[[ 23.5   3.0  -6.4  12.1 -53.8   4.0]
 [ 23.4   1.4  -7.8  12.2 -55.5   5.2]] => -7.8

[[-40.0  56.3  26.5 -28.9  44.0 -13.6 -48.2]
 [-49.5 -43.0 -30.2  18.9  -9.5   1.7  48.9]
 [ 19.1  28.3   9.7   9.0 -38.2  29.6  45.8]] => -43.0

[[ 45.9 -31.0  -8.9  22.8 -19.3  16.7 -42.4]
 [ 17.3  32.7  47.7 -20.2 -21.6   4.3  -5.2]
 [ 36.0  31.5 -19.5   1.6 -43.6  20.0  62.1]] => -31.0

[ -9.3   1.4 -13.9  52.3] => 1.4

[29.7 -0.3 54.4 25.1 23.5 -3.3] => 23.5

[[52.8 20.8 24.9  8.4  0.2 36.6]
 [ 8.3 13.2  8.7 14.5 14.5 44.4]] => 8.4

[[ 10.2  -9.9 -22.7  16.6  11.7  47.3]
 [ 18.0 -25.2  16.7   1.6 -39.4  20.1]] => -22.7
---
[[ 0.056 -0.016 -0.081 -0.007 -0.152 -0.057  0.091]
 [-0.001 -0.020 -0.029 -0.072 -0.040 -0.056  0.050]
 [ 0.157 -0.001 -0.140  0.056 -0.143 -0.045  0.206]] Out: -0.001

[-11.04   8.75  -7.17  10.74  -9.17  17.92] Out: 8.75

[[-11.9 -19.3   0.4 -22.6  -7.8   2.2]
 [  4.9 -19.3  17.1  -2.8   4.3   5.9]] Out: -19.3

[ -18.846  116.167 -151.478  -55.240 -131.486] Out: 116.167

[[-12.1  17.1   6.0   2.7  -6.7]
 [-11.9  17.1   6.3   0.9  -5.9]
 [ -0.6   9.5  18.7   4.7   8.8]] Out: 9.5

[ 1.471 -0.169 -1.393 -0.946 -1.796] Out: -0.169

[  9.20 -12.79  19.56   5.53   4.44  -2.06] Out: -12.79

[[  45.317  114.688  -41.311 -126.751]
 [ -98.418  -61.704    5.717  124.083]
 [ -44.964   31.245  -61.011  -67.528]] Out: 31.245

[[ -2.29  -5.40 -18.05 -17.84  14.91]
 [ -5.10 -10.38   2.11  12.41  -6.20]] Out: -10.38
---
[[-14.1  53.7 -25.9  25.2 -16.3]
 [-59.4  -5.8 -37.9  23.5 -64.1]] --> -14.1, -64.1

[ 6.8 55.3 -0.3 -7.0] --> 6.8, -7.0

[-37.4  -3.8 -17.4  30.9  49.6 -14.2] --> -37.4, -14.2

[ 13.1 -12.4 -20.5  58.2] --> 13.1, 58.2

[-10.4  47.4  -0.1   9.6   8.0 -11.6  20.4] --> -10.4, 20.4

[  0.3   2.0 -14.4  11.5  53.4] --> 0.3, 53.4

[-32.0  46.2 -29.6 -14.1  17.6  27.6 -35.5] --> -32.0, -35.5
---
27.3,6.1,-24.4,-11.3,-40.8,-11.8
13.7,-15.4,-3.0,-24.4,33.1,-15.4
14.6,9.6,-37.8,-2.3,-52.1,-1.1
value -11.8

-5.2,0.6,0.1,-16.3,40.0,-55.3,-2.3
-0.1,-0.1,0.1,1.3,4.7,-1.6,-0.9
-2.2,-5.7,-0.4,7.3,-36.7,-31.6,1.9
value -2.3

19.6,24.0,16.6,16.2,-36.4,10.2
48.6,9.3,-14.5,15.2,13.9,3.0
11.4,21.6,27.7,10.9,-34.1,7.1
value 10.2

-28.5,31.3,24.0,35.6,33.9,-28.5,48.6
47.0,-24.5,30.1,19.4,-26.1,46.9,6.2
-33.9,39.6,18.2,31.8,42.4,-33.9,47.6
value 48.6

18.9,-54.9,53.9,-54.3,-54.5,17.8
-52.8,51.0,-14.5,50.5,50.1,-52.3
-58.7,35.5,26.0,35.1,34.5,-58.6
value 17.8

-38.0,58.8,-19.9,-38.9,-15.3
-9.4,42.9,-43.9,-9.9,15.5
-10.5,36.0,11.5,12.8,-24.8
value -15.3

-34.3,12.6,-0.1,1.4,14.2
-44.2,56.1,-0.6,2.0,6.6
27.7,-2.0,-22.3,-16.0,12.3
value 14.2
---
Input:  49.2   -1.9  -17.8   46.9  -47.5
Output: -17.8

Input:
 49.1  -25.0  -17.6  -27.8    3.4   -6.0  -13.8
-17.6    9.4   30.0    7.7   -1.3    6.6    5.2
Output: -25.0

Input: -25.6  -30.8   46.6   17.8   11.6  -54.9
Output: -30.8

Input: -18.1   -8.8    8.0   11.3   49.2   -0.2
Output: -8.8

Input:
 -0.1  -57.6   27.4   14.4
  2.8  -23.8    9.2   25.2
Output: -23.8

Input:
-47.5   23.6    5.8   11.6   11.1
 27.8  -16.9   14.7   21.6  -12.1
Output: -16.9

Input: -54.1  -37.8  -19.0   33.1  -20.9
Output: -37.8
---
[[ -1.0  -8.6  -6.5   2.7]
 [-30.5  44.4  47.5 -20.3]
 [ 42.6 -22.5 -39.0 -21.2]] ==> -39.0

[[-23.1 -22.8  -6.1  27.2   3.8 -20.9  45.8]
 [  1.9  43.7 -42.1 -46.2 -15.0  41.3 -31.6]
 [ 10.2  54.0 -41.2 -27.2 -18.2  22.4  -0.4]] ==> 22.4

[[  5.8  -0.9  10.2 -11.7  12.0]
 [ 26.2  59.9   5.0  13.7  24.7]
 [ -8.9  12.1  15.0  -7.8   6.6]] ==> -7.8

[[ -1.1  -4.6 -17.1 -15.9  29.7   5.7  -8.2]
 [-12.0 -13.2 -36.3  -1.7   7.9 -34.8 -49.4]
 [ 15.1  21.0   2.1 -30.2 -21.2  -7.8 -24.7]] ==> -7.8

[[  3.7  -1.4  -0.4   6.0   5.7]
 [-37.2  19.9  51.7  18.7  17.3]
 [-31.0  23.5  35.9   4.9  18.5]] ==> 4.9

[[ 12.5 -32.6 -46.0   6.3 -14.9 -42.1 -36.9]
 [ 45.2 -19.3 -16.9 -19.0 -29.7 -16.0 -48.8]
 [ 22.1   7.3  29.2 -35.6 -34.2  30.3 -65.5]] ==> 30.3
